Below is a small trained network, with its code and all its weights. Each question gives an input and a class and asks what happens when units are switched off, that is, made to give their printed mean instead of their output.

import numpy as np


def w(rows, s, z=0):
    codes = np.array(rows[::2]) - 128.0
    scale = np.full(codes.shape[1], s)
    scale[-1] = z or s
    return codes * scale


def norm(h):
    return h / np.sqrt((h * h).mean(-1, keepdims=True) + 1e-5)


def f(y):
    return np.maximum(y, 0)


def log_softmax(a):
    a = a - a.max(-1, keepdims=True)
    return a - np.log(np.exp(a).sum(-1, keepdims=True))


def net(x, mask):
    res = np.array(x, float).reshape(1, 6) / 4 @ E
    u = 0
    for l in range(4):
        y = f(norm(res) @ A[l][:, :-1].T + A[l][:, -1])
        res = res + np.where(mask[u : u + 3], y, B[l][:, -1]) @ B[l][:, :-1]
        u += 3
    return log_softmax(norm(res)[-1] @ U[:, :-1].T + U[:, -1])


A, B = {}, {}
E = w([
[56,118,149,162,161,53,118,135,193,120],'x0',
[95,76,165,75,88,138,194,165,163,165],'x1',
[73,138,51,103,67,74,74,128,89,184],'x2',
[114,148,124,147,131,108,103,168,78,129],'x3',
[138,90,63,125,188,189,123,156,155,254],'x4',
[143,135,134,155,76,85,133,97,92,135],'x5',
],0.0094)
A[0] = w([
[84,242,149,176,209,52,93,156,210,199,14],'0.n1',
[197,166,187,115,124,97,163,160,218,40,96],'0.n2',
[90,151,169,30,2,39,87,246,132,175,1],'0.n3',
],0.0043,0.005)
B[0] = w([
[35,17,174,254,171,163,201,113,68,152,184],'0.n1',
[138,193,118,197,147,194,217,48,187,148,255],'0.n2',
[216,91,203,74,116,42,106,242,70,180,213],'0.n3',
],0.0083,0.0025)
A[1] = w([
[67,65,93,228,215,25,3,131,136,119,50],'1.n1',
[174,191,114,152,89,114,15,64,9,103,4],'1.n2',
[167,240,68,200,28,124,54,102,38,123,58],'1.n3',
],0.006,0.0038)
B[1] = w([
[84,119,109,248,188,192,42,123,117,174,252],'1.n1',
[187,169,83,131,76,240,49,86,70,33,227],'1.n2',
[177,116,107,49,106,159,53,108,58,57,253],'1.n3',
],0.012,0.0045)
A[2] = w([
[94,157,225,167,50,19,146,31,172,22,24],'2.n1',
[79,120,126,128,66,2,133,212,16,142,4],'2.n2',
[166,196,148,88,157,171,130,127,172,200,82],'2.n3',
],0.0066,0.0036)
B[2] = w([
[72,48,197,133,39,254,137,118,151,151,254],'2.n1',
[131,116,128,112,106,17,89,137,162,110,202],'2.n2',
[155,100,79,119,134,80,162,124,146,126,195],'2.n3',
],0.016,0.004)
A[3] = w([
[92,146,219,231,102,160,31,142,145,177,169],'3.n1',
[201,61,74,161,165,184,158,155,146,174,145],'3.n2',
[176,154,190,107,253,164,220,103,158,28,2],'3.n3',
],0.0068,0.0035)
B[3] = w([
[5,92,135,138,133,111,148,77,116,130,254],'3.n1',
[126,174,88,106,124,98,141,111,133,160,244],'3.n2',
[151,222,226,180,177,52,135,239,131,18,182],'3.n3',
],0.011,0.0063)
U = w([
[107,73,172,63,48,5,63,192,123,159,126],'0',
[20,123,83,248,253,108,77,100,126,176,250],'1',
[66,78,232,154,61,248,179,66,170,80,107],'2',
[195,226,183,161,230,108,201,217,197,80,83],'3',
[188,120,26,44,142,111,177,132,185,235,1],'4',
[215,181,86,82,106,176,43,83,39,30,192],'5',
],0.016,0.0024)

Each question gives the input, the list of numbers given to net, and the class t.
The units are the neurons (one row each of A and B). Each row of codes is followed by its name. A weight is (code - 128) times the scale printed after its matrix; where a second scale follows, it is the last column's (A, B and U).
mask holds one flag per neuron, layer by layer. A switched-off neuron (its flag False) gives its mean, the last column of its row in B, instead of its output. The means were averaged over made-up inputs and are rounded, as every weight is.
A unit's drop is (log p(t) with every unit on - log p(t) with that unit switched off) / (log p(t) with every unit on - log p(t) with every unit switched off).
The circuit of an input: a set's keep is (log p(t) with only the set's units on - log p(t) with every unit switched off) / (log p(t) with every unit on - log p(t) with every unit switched off). Starting from all 12 units, units are removed one at a time, each time the one whose removal leaves the highest keep (on an exact tie, the one counted first), for as long as the keep stays at least 0.8.
circuit, biggest first: the units of the circuit, biggest drop first
k most important neurons: the k neurons with the biggest drops, biggest first
top k neurons in layer l: the k neurons of layer l with the biggest drops, biggest first
drop when u is switched off: that unit's drop, to one decimal
input [3,1,8,-5,5,7], class 0: circuit, biggest first : 0.n3, 0.n2
input [2,-3,-5,1,3,-1], class 3: most important neuron : 3.n3
input [-4,4,4,-7,-3,6], class 0: circuit, biggest first : 0.n3, 1.n2
input [2,7,-4,5,5,8], class 0: 3 most important neurons : 1.n2, 0.n2, 1.n1
input [-5,2,-1,5,0,-5], class 3: circuit, biggest first : 2.n1, 1.n1, 1.n3, 1.n2
input [-1,-3,-6,7,4,1], class 3: 2 most important neurons : 1.n1, 2.n1
input [-3,4,-8,7,7,7], class 4: circuit, biggest first : 3.n2, 2.n3
input [-5,5,4,-8,1,7], class 0: 3 most important neurons : 0.n2, 1.n1, 1.n2
input [3,-2,-6,1,4,-2], class 3: 2 most important neurons : 3.n3, 2.n1
input [7,6,1,-6,4,-6], class 4: circuit, biggest first : 1.n1, 2.n1
input [-1,-3,7,1,1,-7], class 5: 4 most important neurons : 1.n3, 0.n1, 1.n2, 2.n1
input [3,8,8,7,8,-7], class 0: top 2 neurons in layer 0 : 0.n3, 0.n2
input [-7,-8,-3,-7,5,-4], class 3: 3 most important neurons : 3.n3, 2.n1, 1.n3
input [-7,-4,-8,-4,-5,-2], class 3: circuit, biggest first : 3.n3
input [-1,-7,8,5,2,-6], class 5: 2 most important neurons : 1.n3, 1.n2
input [-2,-8,-1,-8,-8,-5], class 2: 2 most important neurons : 2.n1, 0.n2
input [-1,3,3,0,-6,-1], class 0: 2 most important neurons : 0.n3, 2.n2
input [-5,6,0,3,0,-1], class 0: top 2 neurons in layer 0 : 0.n2, 0.n3
input [4,7,-4,-7,1,-1], class 3: drop when 3.n3 is switched off : 0.1
input [-1,6,-3,8,3,0], class 4: most important neuron : 1.n1
input [-4,3,-7,1,5,-5], class 3: drop when 3.n3 is switched off : 0.4
input [1,3,1,4,3,0], class 0: drop when 1.n1 is switched off : 0.1
